Below is a small trained network, with its code and all its weights. Each question gives an input and a target symbol and asks what happens when units are switched off, that is, made to give their printed mean instead of their output.

import numpy as np


def w(rows, s, z=0):
    codes = np.array(rows[::2]) - 128.0
    scale = np.full(codes.shape[1], s)
    scale[-1] = z or s
    return codes * scale


def f(y):
    return np.maximum(y, 0)


def softmax(a):
    e = np.exp(a - a.max(-1, keepdims=True))
    return e / e.sum(-1, keepdims=True)


def log_softmax(a):
    a = a - a.max(-1, keepdims=True)
    return a - np.log(np.exp(a).sum(-1, keepdims=True))


def net(x, mask):
    ids = ['αβγεθμξπσ'.index(c) for c in x.split()]
    T = len(ids)
    res = E[ids] + P[:T]
    r = res
    for j in range(2):
        rows = slice(2 * j, 2 * j + 2)
        q, k, v = (r @ M[0][rows].T for M in (Q, K, V))
        z = softmax(np.where(np.tri(T) > 0, q @ k.T / 2**0.5, -1e9)) @ v
        o = O[0][rows]
        res = res + np.where(mask[j], z, o[:, -1]) @ o[:, :-1]
    y = f(res @ A[0][:, :-1].T + A[0][:, -1])
    res = res + np.where(mask[2:6], y, B[0][:, -1]) @ B[0][:, :-1]
    return log_softmax(res[-1] @ U[:, :-1].T + U[:, -1])


Q, K, V, O, A, B = {}, {}, {}, {}, {}, {}
E = w([
[186,83,56,146,122,90],'α',
[124,63,123,215,143,73],'β',
[114,107,60,44,106,186],'γ',
[87,83,37,139,121,95],'ε',
[78,72,175,117,161,53],'θ',
[56,99,200,86,82,171],'μ',
[145,129,141,78,95,58],'ξ',
[175,91,138,104,194,77],'π',
[173,120,137,7,134,139],'σ',
],0.017)
P = w([
[146,123,192,247,37,226],'0',
[140,53,172,200,36,197],'1',
[135,32,160,177,51,178],'2',
[132,34,130,162,55,159],'3',
[124,25,117,154,76,142],'4',
[112,41,99,123,75,134],'5',
[107,70,95,111,95,123],'6',
[106,95,89,78,106,119],'7',
[102,118,97,66,115,102],'8',
[96,156,97,34,127,85],'9',
[93,171,87,25,137,73],'10',
[69,203,106,2,136,63],'11',
],0.0057)
Q[0] = w([
[114,94,54,114,116,107],'h1',
[162,241,128,234,101,254],'h1',
[139,141,102,172,96,143],'h2',
[131,230,129,155,137,139],'h2',
],0.022)
K[0] = w([
[122,61,129,70,91,58],'h1',
[145,83,195,224,13,189],'h1',
[103,126,75,150,138,123],'h2',
[169,95,99,153,156,249],'h2',
],0.02)
V[0] = w([
[56,131,120,183,135,99],'h1',
[249,117,156,165,166,99],'h1',
[162,199,163,94,17,43],'h2',
[95,149,206,72,183,121],'h2',
],0.019)
O[0] = w([
[8,131,99,77,168,120,96],'h1',
[162,202,135,44,221,120,125],'h1',
[98,100,131,29,91,54,247],'h2',
[158,69,140,101,230,176,134],'h2',
],0.011,0.013)
A[0] = w([
[91,162,220,190,165,119,2],'n1',
[140,143,79,170,155,70,201],'n2',
[117,130,185,164,155,79,172],'n3',
[91,151,250,150,145,162,167],'n4',
],0.021,0.0024)
B[0] = w([
[214,55,128,255,235,85,200],'n1',
[13,207,189,94,114,75,247],'n2',
[188,79,68,88,123,116,254],'n3',
[60,150,147,7,90,253,173],'n4',
],0.0098,0.0085)
U = w([
[106,202,133,152,125,141,85],'α',
[107,132,143,210,193,61,113],'β',
[155,130,2,192,101,163,181],'γ',
[67,154,64,175,120,139,102],'ε',
[104,61,55,156,200,157,86],'θ',
[81,107,202,153,141,165,98],'μ',
[113,98,110,100,112,86,174],'ξ',
[153,180,81,114,208,134,78],'π',
[205,105,161,161,139,142,3],'σ',
],0.0072,0.0043)

Each question gives the input, a string of symbols that net reads in full, and the target symbol t.
The units are the heads (2 rows each of Q, K, V and O) and the neurons (one row each of A and B). Each row of codes is followed by its name. A weight is (code - 128) times the scale printed after its matrix; where a second scale follows, it is the last column's (O, A, B and U).
mask holds one flag per unit, heads first, then neurons. A switched-off unit (its flag False) gives its mean, the last column of its rows in O or B, instead of its output. The means were averaged over made-up inputs and are rounded, as every weight is.
A unit's drop is (log p(t) with every unit on - log p(t) with that unit switched off) / (log p(t) with every unit on - log p(t) with every unit switched off).
The circuit of an input: a set's keep is (log p(t) with only the set's units on - log p(t) with every unit switched off) / (log p(t) with every unit on - log p(t) with every unit switched off). Starting from all 6 units, units are removed one at a time, each time the one whose removal leaves the highest keep (on an exact tie, the one counted first), for as long as the keep stays at least 0.8.
circuit, biggest first: the units of the circuit, biggest drop first
top k neurons: the k neurons with the biggest drops, biggest first
which heads matter: for each layer, one digit per head in row order, 1 if its drop is at least 0.15 and else 0, layers parted by /
drop when u is switched off: that unit's drop, to one decimal
input ξ β μ μ μ γ β γ θ α, target θ: circuit, biggest first : h2
input β β π ε β γ β, target β: circuit, biggest first : h2; n1
input β γ β β β β σ β π β θ, target π: circuit, biggest first : h1; h2
input γ β β β θ β, target θ: circuit, biggest first : h2; h1
input μ π β σ β γ, target γ: which heads matter : 01
input θ β γ θ β β π θ, target π: which heads matter : 11
input α β α ε α γ α, target α: circuit, biggest first : h2; n2
input θ β γ, target θ: which heads matter : 01
input β ξ θ γ β β γ β β ε, target ε: top 2 neurons : n3; n1
input θ γ σ ξ, target σ: which heads matter : 10
input ε β θ β π β θ ξ β θ γ, target θ: drop when h2 is switched off : 0.8
input θ β β σ σ α, target σ: drop when h2 is switched off : 0.3
input ε β β β β β β π, target π: drop when h2 is switched off : 0.1
input β π β β γ ε, target ε: drop when h1 is switched off : 0.2
input ξ β θ σ β γ, target σ: circuit, biggest first : h1
